Below are the code and all the weights of a small trained network. Each question names an input and a class and asks about switching units off, where a switched-off unit gives its printed mean instead of its output.

import numpy as np


def w(rows, s, z=0):
    codes = np.array(rows[::2]) - 128.0
    scale = np.full(codes.shape[1], s)
    scale[-1] = z or s
    return codes * scale


def f(y):
    return np.maximum(y, 0)


def log_softmax(a):
    a = a - a.max(-1, keepdims=True)
    return a - np.log(np.exp(a).sum(-1, keepdims=True))


def net(x, mask):
    res = np.array(x, float).reshape(1, 6) / 4 @ E
    y = f(res @ A[0][:, :-1].T + A[0][:, -1])
    res = res + np.where(mask, y, B[0][:, -1]) @ B[0][:, :-1]
    return log_softmax(res[-1] @ U[:, :-1].T + U[:, -1])


A, B = {}, {}
E = w([
[154,62,198,182],'x0',
[135,79,161,135],'x1',
[251,112,131,123],'x2',
[147,223,84,216],'x3',
[101,113,3,64],'x4',
[137,92,132,210],'x5',
],0.0059)
A[0] = w([
[134,8,171,216,131],'N1',
[89,141,160,119,62],'N2',
[135,147,151,114,252],'N3',
[106,138,173,109,209],'N4',
[116,158,141,133,60],'N5',
[145,114,166,160,53],'N6',
[144,191,149,145,134],'N7',
[186,116,120,152,120],'N8',
[186,136,174,121,111],'N9',
[107,161,112,114,145],'N10',
[111,154,118,84,82],'N11',
[144,119,126,141,141],'N12',
[99,132,116,137,241],'N13',
[163,182,129,138,205],'N14',
[107,67,115,28,117],'N15',
[63,154,28,108,105],'N16',
[123,107,128,89,114],'N17',
[220,89,57,158,130],'N18',
[139,136,148,137,146],'N19',
[167,146,150,118,162],'N20',
],0.017,0.0047)
B[0] = w([
[4,164,187,93,254],'N1',
[185,139,111,137,144],'N2',
[25,95,57,170,184],'N3',
[115,81,102,156,179],'N4',
[163,106,123,147,133],'N5',
[122,167,166,104,165],'N6',
[155,76,146,126,166],'N7',
[167,171,119,150,173],'N8',
[120,165,132,182,178],'N9',
[111,135,144,142,166],'N10',
[123,131,163,69,163],'N11',
[124,138,114,126,148],'N12',
[44,132,62,180,186],'N13',
[130,100,73,185,185],'N14',
[97,55,112,37,226],'N15',
[115,236,163,115,235],'N16',
[126,95,141,111,162],'N17',
[217,198,7,127,201],'N18',
[117,128,119,154,153],'N19',
[99,120,118,171,165],'N20',
],0.029,0.01)
U = w([
[129,98,78,18,64],'0',
[179,135,49,192,250],'1',
[67,254,137,147,172],'2',
[224,41,198,113,17],'3',
[194,129,164,115,18],'4',
[64,64,120,117,252],'5',
],0.0066,0.0025)

Each question gives the input, the list of numbers given to net, and the class t.
The units are the neurons (one row each of A and B). Each row of codes is followed by its name. A weight is (code - 128) times the scale printed after its matrix; where a second scale follows, it is the last column's (A, B and U).
mask holds one flag per neuron, in row order. A switched-off neuron (its flag False) gives its mean, the last column of its row in B, instead of its output. The means were averaged over made-up inputs and are rounded, as every weight is.
A unit's drop is (log p(t) with every unit on - log p(t) with that unit switched off) / (log p(t) with every unit on - log p(t) with every unit switched off).
The circuit of an input: a set's keep is (log p(t) with only the set's units on - log p(t) with every unit switched off) / (log p(t) with every unit on - log p(t) with every unit switched off). Starting from the 12 units with the biggest drops (on a tie, the unit counted first), units are removed one at a time, each time the one whose removal leaves the highest keep (on an exact tie, the one counted first), for as long as the keep stays at least 0.8.
units of the circuit, in order: the units of the circuit, biggest drop first
unit that matters most: the unit with the biggest drop
top k neurons: the k neurons with the biggest drops, biggest first
drop of u: that unit's drop, to one decimal
input [5,-6,-7,5,-6,4], class 5: unit that matters most : N16
input [3,6,-3,8,-1,-3], class 1: units of the circuit, in order : N1, N16
input [2,7,-1,0,5,-2], class 0: units of the circuit, in order : N1, N15
input [-3,-3,-7,-8,-1,2], class 5: units of the circuit, in order : N18, N4
input [-8,6,-1,-2,-7,6], class 5: top 2 neurons : N16, N18
input [4,-5,1,1,4,3], class 1: units of the circuit, in order : N1, N18
input [-5,2,1,0,-3,-6], class 5: units of the circuit, in order : N18, N16
input [6,-5,6,8,-8,-2], class 1: top 3 neurons : N14, N16, N7
input [4,4,-6,0,7,-8], class 0: top 2 neurons : N15, N1
input [-1,7,1,-2,2,-4], class 0: top 2 neurons : N1, N15
input [-4,5,7,7,7,-8], class 1: top 4 neurons : N1, N18, N14, N6
input [1,4,6,3,5,-7], class 1: drop of N1 : 0.2
input [-3,5,6,-3,4,-3], class 0: drop of N15 : 0.1
input [-6,6,-7,-8,3,-5], class 0: drop of N15 : 0.9
input [3,4,-6,2,-5,-6], class 5: unit that matters most : N16
